Below is a small trained network, with its code and all its weights. Each question gives an input and a class and asks what happens when units are switched off, that is, made to give their printed mean instead of their output.

import numpy as np


def w(rows, s, z=0):
    codes = np.array(rows[::2]) - 128.0
    scale = np.full(codes.shape[1], s)
    scale[-1] = z or s
    return codes * scale


def norm(h):
    return h / np.sqrt((h * h).mean(-1, keepdims=True) + 1e-5)


def f(y):
    return np.maximum(y, 0)


def log_softmax(a):
    a = a - a.max(-1, keepdims=True)
    return a - np.log(np.exp(a).sum(-1, keepdims=True))


def net(x, mask):
    res = np.array(x, float).reshape(1, 5) / 4 @ E
    u = 0
    for l in range(3):
        y = f(norm(res) @ A[l][:, :-1].T + A[l][:, -1])
        res = res + np.where(mask[u : u + 7], y, B[l][:, -1]) @ B[l][:, :-1]
        u += 7
    return log_softmax(norm(res)[-1] @ U[:, :-1].T + U[:, -1])


A, B = {}, {}
E = w([
[30,200,232,108,51,212],'x0',
[127,126,128,128,129,131],'x1',
[128,127,127,128,129,130],'x2',
[60,242,19,187,212,100],'x3',
[119,200,178,6,190,36],'x4',
],0.0014)
A[0] = w([
[46,183,179,118,98,194,158],'0.n1',
[63,236,4,123,138,108,69],'0.n2',
[146,182,145,131,95,152,136],'0.n3',
[57,142,121,96,214,110,9],'0.n4',
[145,196,109,31,165,104,65],'0.n5',
[92,125,149,40,181,83,153],'0.n6',
[88,166,94,208,156,101,193],'0.n7',
],0.0037,0.0015)
B[0] = w([
[10,81,130,142,193,134,251],'0.n1',
[144,157,145,253,91,63,249],'0.n2',
[108,115,120,122,152,98,169],'0.n3',
[115,153,162,164,121,146,174],'0.n4',
[174,68,211,143,129,81,212],'0.n5',
[194,144,169,83,176,157,238],'0.n6',
[122,126,87,80,79,123,231],'0.n7',
],0.0047,0.0024)
A[1] = w([
[99,200,87,196,97,76,192],'1.n1',
[189,106,81,182,115,119,151],'1.n2',
[113,19,137,133,152,2,232],'1.n3',
[106,98,151,206,123,103,247],'1.n4',
[175,79,153,118,35,171,208],'1.n5',
[154,127,173,52,187,141,121],'1.n6',
[235,156,119,141,69,105,145],'1.n7',
],0.0046,0.0012)
B[1] = w([
[125,37,100,40,146,221,211],'1.n1',
[136,176,164,64,97,97,202],'1.n2',
[56,138,148,178,77,154,254],'1.n3',
[164,196,177,142,106,122,226],'1.n4',
[118,180,121,150,170,75,211],'1.n5',
[123,68,58,93,88,137,200],'1.n6',
[253,124,100,144,165,67,200],'1.n7',
],0.0051,0.0039)
A[2] = w([
[109,35,197,90,82,74,223],'2.n1',
[111,186,253,163,178,184,74],'2.n2',
[186,121,172,153,172,65,166],'2.n3',
[65,49,169,109,194,159,42],'2.n4',
[41,89,151,7,198,135,6],'2.n5',
[103,78,144,32,137,208,57],'2.n6',
[212,86,207,110,160,142,107],'2.n7',
],0.0045,0.0021)
B[2] = w([
[136,126,109,72,132,160,254],'2.n1',
[212,58,176,24,87,123,202],'2.n2',
[39,148,185,161,197,160,233],'2.n3',
[203,155,94,117,159,94,177],'2.n4',
[239,149,64,208,77,106,175],'2.n5',
[122,194,70,254,137,118,167],'2.n6',
[57,130,34,156,129,111,194],'2.n7',
],0.005,0.004)
U = w([
[108,223,168,240,191,38,162],'0',
[244,144,10,119,63,127,204],'1',
[134,74,243,48,61,173,181],'2',
[12,121,74,217,73,234,16],'3',
[54,21,33,53,211,95,5],'4',
],0.012,0.0024)

Each question gives the input, the list of numbers given to net, and the class t.
The units are the neurons (one row each of A and B). Each row of codes is followed by its name. A weight is (code - 128) times the scale printed after its matrix; where a second scale follows, it is the last column's (A, B and U).
mask holds one flag per neuron, layer by layer. A switched-off neuron (its flag False) gives its mean, the last column of its row in B, instead of its output. The means were averaged over made-up inputs and are rounded, as every weight is.
A unit's drop is (log p(t) with every unit on - log p(t) with that unit switched off) / (log p(t) with every unit on - log p(t) with every unit switched off).
The circuit of an input: a set's keep is (log p(t) with only the set's units on - log p(t) with every unit switched off) / (log p(t) with every unit on - log p(t) with every unit switched off). Starting from the 12 units with the biggest drops (on a tie, the unit counted first), units are removed one at a time, each time the one whose removal leaves the highest keep (on an exact tie, the one counted first), for as long as the keep stays at least 0.8.
units of the circuit, in order: the units of the circuit, biggest drop first
unit that matters most: the unit with the biggest drop
top k neurons: the k neurons with the biggest drops, biggest first
top k neurons in layer l: the k neurons of layer l with the biggest drops, biggest first
input [5,-5,3,4,1], class 2: unit that matters most : 0.n2
input [6,-6,1,-2,2], class 1: top 2 neurons : (0.n2; 2.n5)
input [7,-3,-6,5,5], class 2: top 2 neurons : (2.n2; 0.n2)
input [-2,-4,5,5,-2], class 1: top 3 neurons : (1.n1; 0.n1; 0.n7)
input [0,6,8,1,-6], class 1: top 3 neurons : (0.n5; 0.n6; 2.n3)
input [-1,-8,1,-4,5], class 4: top 3 neurons : (0.n1; 1.n1; 2.n7)
input [2,-2,5,2,6], class 2: top 2 neurons : (2.n2; 0.n5)
input [-6,-5,-3,-4,0], class 0: units of the circuit, in order : (1.n1; 2.n3)
input [-4,8,4,7,0], class 1: top 4 neurons : (0.n7; 1.n1; 1.n5; 0.n1)
input [0,-3,-6,4,0], class 1: top 4 neurons : (1.n1; 0.n7; 1.n5; 0.n6)
input [-2,7,-1,-4,2], class 4: top 3 neurons : (0.n1; 0.n2; 1.n6)
input [4,-1,-2,8,1], class 2: top 2 neurons : (0.n2; 1.n4)
input [-1,-2,-3,-6,-3], class 0: top 2 neurons : (0.n1; 1.n5)
input [6,-1,-5,2,6], class 2: units of the circuit, in order : (2.n2)
input [-8,7,2,-8,-8], class 0: units of the circuit, in order : (1.n5; 1.n1; 2.n3)
input [2,0,-1,0,-5], class 2: units of the circuit, in order : (1.n6; 2.n2)
input [1,3,-8,0,0], class 2: top 3 neurons in layer 2 : (2.n2; 2.n7; 2.n6)
input [-1,-6,7,0,-7], class 0: top 2 neurons in layer 1 : (1.n5; 1.n6)
input [5,-2,-1,7,-1], class 3: top 2 neurons in layer 0 : (0.n2; 0.n7)
input [-5,3,4,-2,-7], class 0: unit that matters most : 0.n1
input [-6,2,-8,-1,0], class 0: top 3 neurons in layer 1 : (1.n1; 1.n7; 1.n6)
input [6,0,-3,-1,1], class 1: top 2 neurons in layer 1 : (1.n3; 1.n5)
